[ 217 -370  -49 -315 -259  197  -29   74 -150 -103   64  354   95  -18
   -2   -5  231  -25  219  242  266   24   66  412  -35  156  -18   34
  489  179 -102  -74  144  -78 -435 -253   45  -82  -90  194  -16]	0
[ 297  -20  119  213   15  350 -287 -359   24  -86 -176 -550  411 -558
  112 -314 -202 -232  176  192 -272   74  -22   38  294  164 -123 -434
   52   60   -1  157   77  459  -57   89  -18   23  136  109 -107]	0
[ 206  -75  175  192   29  460 -217 -284  -46   40 -143 -491  334 -446
  125 -204  -10 -196  150  193 -155   89  140  144  412  220 -174 -341
   67  106   15  109  149  383 -167    3   -3 -153   87  147  -28]	3
[ 193 -344    6 -105 -131  160  -80   65 -159 -227   -3  437    9  -44
   78 -130  166  -36  248  170  180   68   10  349  -71   44  114  -82
  370   87  -65    2  129   18 -298 -240   72 -147 -110   -9   42]	6
[ 283   -3  -90   69 -206 -176 -125 -232   34  -60 -263 -465  -75 -316
   82  -77  240  -57 -101   -8 -331  -36  307 -103  -87  108 -341 -127
  129  120 -120  -98  131  255  -58  -93  107 -329 -179 -106  122]	7
[-221 -168  167   47    6  677   55   83   24  137  -76  -79  121   66
    9  -21  466 -172  109  304  133  126  292  385  851  375 -201  -47
  386  154  121  112  342   98 -605  -61  -99 -363  147  217   88]	4
[ 238   88  113  270  112  140 -295 -399  -18  -66 -128 -628  378 -595
   78 -326 -387 -123  134  153 -299  -10  -81  -96   -7  147 -103 -379
  -70   24  -50  109   -6  438  120  131   95  113  132   54 -116]	1
[ -15 -391  -32 -230 -204  315   -4  190 -123 -106   50  615   27  136
  -90  -53  237   -9  279  211  301 -101  117  439   18   76  128   33
  515  220  -58  -21  293 -159 -479 -200   74 -284   27   23   27]	2
[ 193 -140   89  128  -13  489 -182 -227  -28   41 -207 -322  295 -315
  142 -160  292 -228  120  236  -79   99  131  182  591  279 -207 -316
  290   91   61  202  161  326 -285    3 -103 -175  115  129  -12]	7
[ 310 -337   24 -110 -157    3 -207 -153 -101 -296  -14  169  213 -290
   48 -234  -24  -27  264  197    5   55 -105  213 -380   59   31 -176
  312  113 -164  -61  117   92 -213  -80  114   65  -89   -7 -104]	2
[ 300 -305  -25 -138 -197  -89 -168 -112 -128 -282   44  135  257 -286
   74 -195 -156    0  270  168   69   14 -108  199 -418    3  104 -149
  316  133 -194  -58   56   99 -170 -110  190   36  -58  -35  -92]	2
[ 109 -121  179  138   45  312 -244 -305    5  -65 -115 -471  334 -467
  103 -288  -36 -133  140  258 -178  108   39   41  385  256 -220 -318
  111   44   12  136  132  347 -164   21  -18  -35  129   85  -69]	0
[ 251 -380  -78  -62 -188   91 -159  -49 -126 -296    0  311  139 -168
   44 -167  -13  -31  274  102   45  -12 -106  253 -275   55   67 -184
  367  146 -134  -26   94   31 -218 -137  153  -87  -75  -60  -67]	6
[ 310   10 -102  120 -216 -300 -160 -320   20  -61 -192 -436   64 -474
   72 -150   95  -50  -87  -11 -375  -58  234 -197 -128   89 -320 -275
   99   92 -144   -5   74  310   90  -75  118 -187 -173 -167   90]	7
[ 486 -340 -124  -45 -142 -169 -302 -268  -95 -500  -15   -5  356 -494
  127 -313 -414  -29  247   46 -105   54 -274   86 -676  -47   57 -281
   81  119 -212  -84  -37  216   46  -73  207  137 -114   -2 -206]	0
[ 163 -166  267   95   13  431 -120 -182  -11   18 -152 -391  203 -334
  105 -119  127 -261  109  306  -29   98  138  178  613  333 -221 -245
  205  103   90  168  192  320 -348    4  -25 -145  116  227  -19]	8
[ 244  -17 -223   81 -172 -132  -69 -133  -89  112 -169 -315  -42 -196
   38   20  347 -106  -46   76  -85   -1  312  -66  170  147 -349 -188
  265  171 -142  -79  209  240 -152 -177  165 -398 -109  -48  189]	4
[ 249 -298  -89  -50 -187   39 -187 -155 -100 -376  -29  218  285 -353
  127 -306 -115  -64  285   50  -10   57 -144  241 -399   23   59 -221
  282  169 -156  -30   43   56 -195 -129  133  -36 -103  -18 -146]	7
[ 317   62   57  282  128  225 -303 -488  -36  -54 -133 -627  421 -683
  135 -328 -414 -157  152  141 -226   -4 -167  -54  104  202 -122 -358
 -149  100  -91   66   58  479  136  127   70   25  217   88  -72]	5
[ -98  -71  172   46   65  491  -62 -102  -32  173  -92 -207  167  -40
   16  -70  251  -92  104  254   59    4  240  303  715  307 -166  -35
  230   92   74   89  268  238 -420  -87  -34 -376  194  196   51]	3
[  89  -96 -192  -82 -167 -177  -12  -56  -63   56 -191 -121  -12  -24
   18   41  457    9  -31   61  -27  -72  271    2  262  150 -312  -40
  296  148 -126 -106  285  150 -244 -204  167 -432  -31    4  173]	8
[ 152 -135  218  186   62  563 -171 -237  -36   25 -147 -392  273 -338
  119 -129   25 -203  113  222 -124   41  111  223  495  270 -200 -317
  167   96   69  144  203  330 -263  -48  -62 -119  128  209  -32]	3
[  58 -177  225  196  128  618 -206 -198  -45   34 -104 -326  250 -273
   73 -178  114 -224  135  256  -25   94  177  241  617  300 -168 -329
  216  128  158  172  186  288 -343   29    7 -273  141  161    2]	4
[ 456   98 -256  138 -160 -458 -224 -437  -71   13 -232 -635  129 -565
  126 -118  -25  -32  -56  -54 -346  -70   32 -350 -234   53 -316 -365
   -7  108 -270 -149   22  322  197  -79  249  -44 -143 -109   33]	8
[ 281 -317  -10 -134 -163   -4 -105  -34 -118 -290  -19  369   29 -166
  103 -166   79  -42  242  158   90   79 -135  274 -154   73   43  -69
  350   73 -124  -23   69   18 -252 -193   72  -49 -153  -22    3]	6
[ 308 -233  -11  -53  -99 -108 -180 -183 -132 -315  -49  203  117 -322
  167 -292  -32  -56  201  130   27  162 -223  185 -348   29   35 -225
  245   33 -128  -22  -19   69 -113 -107   66   -7 -113  -34  -73]	7
[ 141  -85  217   79  -14  379  -96 -176  -28   93  -97 -455  249 -321
   97 -167   65 -189  129  277  -87   94  112  180  591  314 -170 -167
  178   67    9  129  161  302 -254  -15  -20 -107  103  208   -9]	3
[ 114 -102  104  154   68  442 -136 -115  -47   63 -120 -399  285 -318
   89 -136  -17 -270  131  206  -99   26   63  166  470  245 -151 -274
  111  123   43  105  163  295 -210  -17    6 -111  159  164  -34]	1
[  12 -118  162   99   46  470 -104 -109  -33   83 -128 -291  247 -245
   55 -115  194 -205  144  263  -58   60  225  194  585  262 -148 -173
  162  120   42  144  242  286 -326  -29  -17 -167   98  115   -6]	1
[ 316   83   69  330   57  331 -326 -456   -8  -84 -217 -737  374 -629
  132 -296 -319 -171  182   96 -376   69  -54  -68  174  144 -157 -449
  -59   51  -64   40   48  428   46   53   14  -22  127  124  -53]	6
[ 307  -16 -243  251 -138 -312 -212 -301  -36 -101 -260 -507   68 -437
   98 -164  -44 -105  -52  -61 -410  -48  140 -248 -218   59 -289 -362
   32  126 -170  -93  143  394  131 -145  220 -189 -143 -180   44]	0
[ 368 -232  -34   15   23 -170 -224 -294 -170 -407  -12   39  221 -511
  163 -324 -391  -10  182   72  -18  119 -317   79 -557  -47   76 -266
    5   17 -198  -70   23  198  100  -89  147  194  -87  -72 -124]	5
[ 322   95 -164  165 -201 -219 -265 -307  -14  -47 -180 -509  103 -464
  143  -95 -109  -44  -93 -138 -378 -101  141 -302 -283   13 -306 -334
   14  123 -134  -22  -46  302  166  -59  214  -81  -91 -173   58]	0
[ 272   27  119  279  149  105 -273 -385  -29 -113  -88 -617  401 -616
  113 -308 -377 -131  120  110 -335   -8 -113  -80   56  176 -150 -353
 -135   75  -62   75   41  409  109   19   99  151  153  109 -136]	1
[ 294   64 -175  103 -169 -291 -153 -274   11  -33 -257 -511   88 -391
   47 -138  158  -27  -55  -14 -389  -43  207 -148 -152   71 -320 -229
   64   99 -229 -145  186  340   24 -130  166 -232 -129  -96  120]	8
[  99 -153  224   34   -3  507 -122 -234  -50  115  -83 -389  302 -340
  123  -99   99 -198  152  279  -17   68  132  260  579  264 -168 -199
  176   94   54   91  152  277 -317  -56  -33 -148   90  211  -24]	3
[ 415   37 -325  139 -183 -288 -179 -261  -34  -18 -254 -467  106 -330
   73  -83  289  -80  -42  -32 -303   24  211 -195  -23   77 -365 -259
  150   78 -214  -69  100  311   11 -121  149 -327 -165 -131  130]	6
[ 235 -221  -73  -88 -222  -64 -160 -146  -72 -305  -18  190  174 -259
  151 -211 -192  -11  219  141   12   -8 -145  160 -391   50   35 -212
  333  121 -156  -38  -19  108 -150 -149  185  -32  -31  -33 -120]	0
[ 284 -110 -203   59 -220 -179 -113 -209  -68  -31 -171 -348   75 -346
   63  -80  335  -63  -56   71 -226   19  339 -101  -29   57 -332 -215
  170  153 -128  -51  196  193  -81 -166  152 -319 -178 -157  136]	5
[ 154 -397  -60 -149 -185   -7  -74   -2 -112 -240   31  340  147 -114
   90 -186  160  -13  210  119  166   35  -22  314  -94  151   36  -91
  368  191 -115  -73  116   70 -307 -163  137 -129  -62  -25  -71]	7
[ 168   24 -139  109 -176 -261  -98 -236   41   -2 -227 -446  -15 -342
   96 -125   88  -60  -70  -10 -285 -108  174 -143 -111  107 -297 -258
  138   90 -119  -80   97  251   11  -84   94 -298 -128 -180   86]	7
[ 276  106 -232  116  -99 -336 -190 -301  -53   32 -223 -532   97 -384
   59 -126  144   -9  -61  -31 -299  -36  158 -210  -69   99 -356 -197
   38  126 -202 -151   95  323   56  -87  235 -259  -75 -108  110]	8
[ 154  -51  186  174   13  553 -103 -176   54   -2 -199 -454  235 -377
   39 -139   17 -250  143  230 -173   87  149  221  487  252 -191 -264
  150  120   43  119  238  311 -292  -10 -116 -149   80  208  -51]	8
[ 406  -37 -323   51 -191 -246 -169 -259 -119   20 -223 -406  133 -365
   34  -79  294  -94   34  -20 -229  -41  226  -93  -45  -22 -296 -238
  175  166 -210 -132  186  279   -5 -165  143 -292 -163  -87  114]	7
[ 262 -277 -121 -104 -167   -5 -200 -192  -87 -345  -18   79  277 -286
   67 -268 -225   63  230  103  -16  -14 -156  217 -425  -29  122 -171
  252   99 -199 -120  112  110 -158 -105  162   36  -57   -3 -133]	5
[ -42 -111  190   42   74  616  -76  -97  -59  199  -83 -228  145  -54
   18  -50  451 -125  108  270  124   62  253  281  813  342 -216  -91
  307  113   78  111  278  136 -455  -36  -88 -339  248  240   53]	7
[ 173 -119  141  194   10  325 -160 -263   21  -77 -167 -485  276 -439
  133 -170  -22 -180  161  266 -174  129   52  100  358  255 -251 -261
  123   73   13  132  138  375 -182  -20  -77  -98   44   88  -54]	6
[ 430   35 -212  117  -93 -438 -178 -349  -99  -12 -180 -585  126 -574
   65 -127  -34  -69  -65  -22 -340  -37   95 -231 -167   74 -346 -247
  -47  116 -189 -126   63  390  188 -144  200  -28 -187 -112   30]	1
[  59   10  167  122  134  309 -153 -165  -19   40 -105 -494  249 -324
   65 -226  -30 -149  165  256 -114   77   76  116  504  263 -200 -212
  143   69   26  108  143  250 -264  -10  -19 -171  148  112  -71]	1
[ 183 -132  153  147   44  310 -235 -318    8  -89 -119 -478  323 -401
  106 -209  -58 -132  163  241 -224   69  -24   81  317  187 -207 -322
   82   45    2   68  113  259 -160   12  -25  -87  141  143  -55]	6
[ 308   29 -286   64 -213 -326 -195 -221  -60    3 -158 -406  154 -363
   58 -115  130  -29  -68  -82 -266  -45  182 -235 -167    6 -310 -229
   70  137 -206 -113   89  193   78 -114  225 -272  -65 -130  139]	2
[ 386   43 -135  109 -236 -364 -234 -364  -13  -10 -177 -589   73 -474
  131  -74  -36    1 -117 -103 -409  -65  122 -276 -266   25 -352 -330
   20   75 -193 -121   -7  347  148  -65  181  -55 -164 -180   44]	3
[  28 -134  196   25  -34  539 -130 -166   16   38 -175 -341  246 -231
  104 -114  268 -173   74  264  -64  150  196  235  688  326 -288 -201
  280   72  100  107  223  278 -408  -48  -87 -210  123  241   16]	0
[  24 -139  211   45   25  569  -66  -77  -32  142  -66 -298  196 -105
   40  -65  314 -191  148  274   68   84  237  305  717  273 -196 -153
  265  111  107   69  226  188 -473  -43  -63 -352  173  218   29]	3
[ 281 -340 -104 -100 -172   59 -125  -81 -119 -283   22  271  213 -152
   61 -192   78   19  214  136   81  -22   -7  268 -279   36   81 -172
  344  162 -139  -57  150    0 -246 -167  177 -114  -54   16  -65]	5
[ 311  -17 -263   24 -153 -349 -122 -241  -53   33 -235 -531   92 -409
   73 -116  100  -90   -7   74 -282  -44  119 -191  -18   98 -334 -209
  123  109 -248 -161  191  243   30 -160  130 -203 -126 -102  105]	2
[ -81 -170  202   75   29  620  -20  -64   36   34 -152 -209  204 -120
   33  -58  475 -172   68  323   55  157  286  323  760  352 -293 -126
  305  122  123  124  298  213 -536  -19 -100 -387  183  206   79]	8
[  26 -101  168  148   51  451 -109 -178    8   18 -154 -350  250 -278
   79 -175  191 -216  138  292  -68  149  221  211  559  337 -202 -227
  249  102   85  147  198  339 -367    2  -50 -221   37  130   20]	4
[ 250 -305  -43  -83 -115 -162 -160 -131  -88 -358  -10  161  214 -351
   91 -298 -319  -14  267  161   -1  -77 -232  186 -427   19  120 -194
  255   95 -184  -11   68  173 -111 -122  192  100  -96  -99 -185]	1
[ 106  -37  179  125   93  505 -164 -179  -61  164 -123 -432  171 -262
    1 -115   77 -181  139  314  -91   24  200  185  570  270 -143 -193
  145   89   24   68  223  320 -264  -35  -35 -138  162  199   -9]	1
[ -34  -93  189   81   65  544  -60  -87    3  107 -136 -316  191 -130
   56 -122  349 -211  144  244  -11   83  220  279  748  326 -223 -153
  287  121  123  105  240  178 -442  -29 -122 -354  177  195   26]	7
[ 262  -82  176  219  111  342 -296 -372   10 -138 -139 -639  379 -603
   98 -287 -301 -196  164  178 -277   71  -29  -11  192  195 -175 -388
  -75   80  -26  106  107  420  -33   83  -30   60  148  107 -118]	0
[ 114  -91  152  189  113  427 -199 -203  -82   44 -113 -366  259 -327
   66 -159   87 -203  131  251 -104   36   91  106  453  246 -182 -284
  145  102   33  128  178  296 -223    8   37  -83  183  127   -8]	1
[ 141  -14  147  239  155  371 -203 -326   13  -54 -159 -631  397 -530
   76 -246 -157 -210  152  203 -242   69   22   64  340  198 -185 -333
  -19   65   30   91  135  449 -123   51  -46   21  154   99 -124]	1
[ 131  -24 -262  -26 -114    9  -13  -59  -74  184 -190 -162  -79    8
  -91   72  541  -81  -58  115  -41  -46  247   43  410  205 -359  -23
  351  132 -150 -123  286   43 -291 -148  109 -470    6   60  189]	8
[ 144  -63  189  233  103  430 -226 -258  -31   14 -149 -511  334 -449
  118 -218  -64 -242  154  250 -173   77   88  101  369  236 -204 -363
   74  131   47   98  158  373 -158   38  -12 -125  195   96   -9]	2
[ 352 -274 -181  -90 -216  -16 -238 -160 -133 -332  -55  229  282 -328
  155 -236   -5  -18  231   20  -33  122 -167  154 -420  -84   46 -303
  220  122 -179  -71   15   45 -105 -161  122   42 -140  -44  -86]	0
[  96 -129  150  129   61  564 -142 -160  -40   81 -125 -396  217 -230
   26  -75  191 -248  159  304  -18   78  225  185  605  276 -182 -248
  244  111  112  105  183  308 -357   -1  -76 -222  165  158   21]	0
[ 224 -413   27 -150 -168   32 -121  -92  -74 -337   26  210  226 -214
   77 -203 -154    3  314  154   34   11 -121  338 -434   32  114 -167
  281  120 -161  -97  116   56 -244 -160  100  -74 -126    4 -164]	3
[ 218  -58  148  225  136  368 -261 -343  -26  -21 -150 -540  338 -502
   89 -214  -68 -177  157  219 -211   46   -1   37  248  227 -205 -378
   14  106  -43   83  127  342  -99   72    0  -47  171   92  -54]	8
[ 315  165 -198  111 -188 -414 -235 -391   48  -33 -197 -598  155 -470
   53 -152 -114   51  -99 -138 -453 -129  124 -350 -339    7 -261 -272
  -89   46 -236  -92   25  380  241  -24  181  -18  -94 -166   37]	0
[ 105 -114  123  183   54  401 -181 -304   -6  -39 -136 -431  354 -399
   88 -159   57 -155  148  194 -104   92   42   96  344  207 -179 -343
  100   99   26   62  156  283 -231   12   -4 -151  165  139  -57]	8
[  -9 -111  135  169   68  635  -55 -131  -45   58 -160 -371  247 -176
   94  -93  286 -190   68  247   27   92  281  277  683  295 -184 -245
  274  136  154   87  261  265 -416  -26  -20 -336  189  170   70]	5
[ 334 -260   12  -48  -79 -203 -212 -199 -137 -350   -4  200  171 -356
   85 -271  -95   12  168  140  -77   67 -163  106 -488  -14   52 -217
  134   35 -175  -31   36  165  -19 -107  168  168 -107  -69  -83]	1
[ 141  -71  210   43    8  451 -175 -155  -88  103  -99 -382  274 -358
   96 -142   61 -197  186  298  -48   81  164  176  526  248 -182 -204
  179  121   33  146  162  248 -291  -54  -17  -71   78  227  -11]	1
[ -33 -179  164   74    0  629 -131  -52  -45   40  -68 -178  248  -98
    7 -119  314  -81  129  209   -5   73  304  292  664  226 -126 -176
  281  153  120  112  291  193 -414  -75   -4 -270  163  214   93]	4
[-280 -136  150  -16   45  641   43  101 -113  286  -62   13  -14  201
   32   55  513 -116  109  312  330   32  336  406  899  382 -206   81
  454  182  135   84  323  -11 -634 -153  -34 -496  182  281   94]	7
[ 279   46 -208  140 -242 -257 -126 -245   -3  -11 -183 -440   86 -387
   59  -50  159  -15  -98  -65 -331  -59  208 -209 -207   34 -324 -285
  123  113 -180  -69   94  241   44 -155  168 -160 -125 -141   89]	8
[ -41  -86  174  123   95  507  -94 -106   15   32 -107 -361  159 -112
  -11 -121  150 -123  168  267   -7   58  177  213  625  268 -181 -139
  228   55  102   76  226  196 -415  -26 -100 -328  210  172   21]	6
